arr =
array([[120, 108, 118, 118, 135, 101],
       [131, 142, 115, 149, 127, 153]])
arr[0][0] -> 120
arr[:, 3] -> [118, 149]
arr[:, 0] -> [120, 131]
arr[0] -> [120, 108, 118, 118, 135, 101]
arr[1][2] -> 115
arr[1][3] -> 149
arr[1] -> [131, 142, 115, 149, 127, 153]

X =
[[129 116 118 126 135 126]
 [101 133 138 130 114 124]
 [150 131 123 130 137 132]
 [114 133 137 130 117 129]
 [129 140 137 130 117 131]
 [111 133 137 130 117 126]
 [114 133 137 130 117 127]
 [129 136 137 130 117 130]
 [144 128 123 130 136 129]
 [129 140 137 130 117 131]]
X[0, 0]	129
X[2, 4]	137
X[3, 5]	129
X[8, 2]	123
X[3, 1]	133
X[:, 5]	[126, 124, 132, 129, 131, 126, 127, 130, 129, 131]
X[1, 3]	130
X[7, 2]	137
X[:, 4]	[135, 114, 137, 117, 117, 117, 117, 117, 136, 117]
X[1, 0]	101
X[2, 3]	130
X[2, 1]	131
X[4, 4]	117
X[4]	[129, 140, 137, 130, 117, 131]
X[7, 3]	130
X[:, 3]	[126, 130, 130, 130, 130, 130, 130, 130, 130, 130]
X[2, 0]	150
X[1, 2]	138
X[8, 1]	128
X[8, 0]	144
X[1, 4]	114

data =
[[149, 146, 103, 143, 117, 132],
 [114, 126, 118, 113, 107, 118],
 [103, 111, 136, 133, 113, 126],
 [110, 147, 133, 151, 108, 128],
 [148, 151, 153, 143, 145, 143],
 [118, 133, 135, 130, 113, 153],
 [123, 140, 101, 137, 131, 112],
 [154, 148, 146, 104, 107, 130],
 [119, 140, 140, 117, 101, 103],
 [138, 117, 115, 134, 136, 114],
 [150, 102, 117, 148, 112, 115],
 [109, 153, 125, 115, 143, 147],
 [115, 151, 131, 145, 106, 101],
 [136, 127, 123, 111, 129, 114]]
Rows and columns are counted from 0.
(0, 0) => 149
(6, 0) => 123
(10, 5) => 115
(8, 0) => 119
(10, 0) => 150
(7, 4) => 107
(3, 3) => 151
(7, 3) => 104
(9, 5) => 114
(12, 3) => 145
(9, 2) => 115
(7, 5) => 130
(6, 4) => 131
(8, 2) => 140
(10, 3) => 148
(5, 3) => 130
(6, 1) => 140
(13, 3) => 111
(3, 2) => 133
(0, 4) => 117
(7, 2) => 146
(5, 1) => 133
(9, 3) => 134
(1, 2) => 118
(3, 1) => 147
(13, 1) => 127
(13, 2) => 123
(10, 1) => 102
(1, 1) => 126
(2, 5) => 126
(0, 3) => 143

A =
array([[118, 115, 112, 134, 131, 132, 134, 153, 138,  98, 134],
       [135, 130, 102, 128, 137, 126, 122, 103, 145, 141, 104],
       [117, 148, 140, 138, 120, 114, 142, 125, 139, 110, 142],
       [109, 152, 135, 107, 128, 105, 147, 132, 138, 117, 136],
       [134, 120, 132, 135, 122, 130, 127, 151, 132, 132, 153],
       [123, 117, 137, 135, 125, 156, 137, 126, 109, 125, 144]])
A[0][-11]: 118
A[2][-8]: 138
A[-4][6]: 142
A[2][-11]: 117
A[-4][5]: 114
A[-2][-11]: 134
A[-4][-2]: 110
A[-3][3]: 107
A[-5][2]: 102
A[1][-8]: 128
A[-2][-2]: 132
A[5][-5]: 137
A[2][-10]: 148
A[:, -2]: [98, 141, 110, 117, 132, 125]
A[-5][8]: 145
A[-6][-1]: 134
A[-5]: [135, 130, 102, 128, 137, 126, 122, 103, 145, 141, 104]
A[-4][8]: 139
A[:, -4]: [153, 103, 125, 132, 151, 126]
A[:, 5]: [132, 126, 114, 105, 130, 156]
A[-1][-9]: 137
A[-3]: [109, 152, 135, 107, 128, 105, 147, 132, 138, 117, 136]
A[:, 8]: [138, 145, 139, 138, 132, 109]
A[:, -1]: [134, 104, 142, 136, 153, 144]
A[-2]: [134, 120, 132, 135, 122, 130, 127, 151, 132, 132, 153]
A[2][-9]: 140
A[-4]: [117, 148, 140, 138, 120, 114, 142, 125, 139, 110, 142]
A[:, -9]: [112, 102, 140, 135, 132, 137]
A[2][-7]: 120
A[:, -11]: [118, 135, 117, 109, 134, 123]
A[-5][0]: 135

m =
[[128 130 108 132 148 134 108 110 136]
 [138 111 119 120 119 142 138 110 122]
 [125 144 118 122 150 140 118 123 131]
 [138 117 121 146 138 146 119 131 145]
 [136 134 122 112 114 117 109 118 125]
 [106 119 143 141 128 134 129 123 149]
 [107 122 127 145 128 134 139 113 119]
 [120 135 137 127 127 132 144 107 145]
 [142 140 109 143 125 139 120 136 114]]
Indices start at 0.
(0, 0): 128
(3, 3): 146
(8, 6): 120
(6, 1): 122
(3, 8): 145
(6, 6): 139
(2, 7): 123
(3, 6): 119
(0, 1): 130
(3, 0): 138
(1, 8): 122
(2, 3): 122
(1, 2): 119
(0, 2): 108
(5, 7): 123
(0, 3): 132
(2, 5): 140
(8, 7): 136
(7, 0): 120
(3, 2): 121
(5, 4): 128
(4, 6): 109
(7, 3): 127
(5, 5): 134
(4, 2): 122

B =
[[134, 131, 146, 120, 141, 127, 125, 134, 136, 132, 123, 132, 128, 128, 133],
 [132, 130, 140, 122, 136, 129, 124, 130, 130, 132, 125, 137, 128, 134, 128],
 [109, 150, 130, 134, 122, 126, 136, 122, 130, 100, 128, 110, 148, 120, 122],
 [144, 118, 132, 123, 151, 131, 125, 133, 137, 143, 119, 125, 118, 119, 138],
 [146, 120, 133, 127, 153, 136, 123, 124, 133, 142, 123, 134, 120, 126, 134],
 [144, 119, 136, 121, 152, 136, 121, 125, 131, 142, 121, 135, 118, 130, 133],
 [145, 113, 133, 119, 139, 129, 121, 138, 132, 150, 123, 137, 113, 129, 135]]
B[0][0]	134
B[0][12]	128
B[2]	[109, 150, 130, 134, 122, 126, 136, 122, 130, 100, 128, 110, 148, 120, 122]
B[6][12]	113
B[4][5]	136
B[:, 0]	[134, 132, 109, 144, 146, 144, 145]
B[1][14]	128
B[1][5]	129
B[0][5]	127
B[3][7]	133
B[5][7]	125
B[4][7]	124
B[3][9]	143
B[0][14]	133
B[:, 6]	[125, 124, 136, 125, 123, 121, 121]
B[:, 10]	[123, 125, 128, 119, 123, 121, 123]
B[2][0]	109
B[4][1]	120
B[6][13]	129
B[6][5]	129
B[0][1]	131
B[0][10]	123
B[1]	[132, 130, 140, 122, 136, 129, 124, 130, 130, 132, 125, 137, 128, 134, 128]
B[0]	[134, 131, 146, 120, 141, 127, 125, 134, 136, 132, 123, 132, 128, 128, 133]
B[0][13]	128
B[6]	[145, 113, 133, 119, 139, 129, 121, 138, 132, 150, 123, 137, 113, 129, 135]
B[:, 7]	[134, 130, 122, 133, 124, 125, 138]
B[5]	[144, 119, 136, 121, 152, 136, 121, 125, 131, 142, 121, 135, 118, 130, 133]
B[4][11]	134
B[:, 3]	[120, 122, 134, 123, 127, 121, 119]
B[4][13]	126
B[:, 14]	[133, 128, 122, 138, 134, 133, 135]
B[2][8]	130
B[6][8]	132
B[6][4]	139
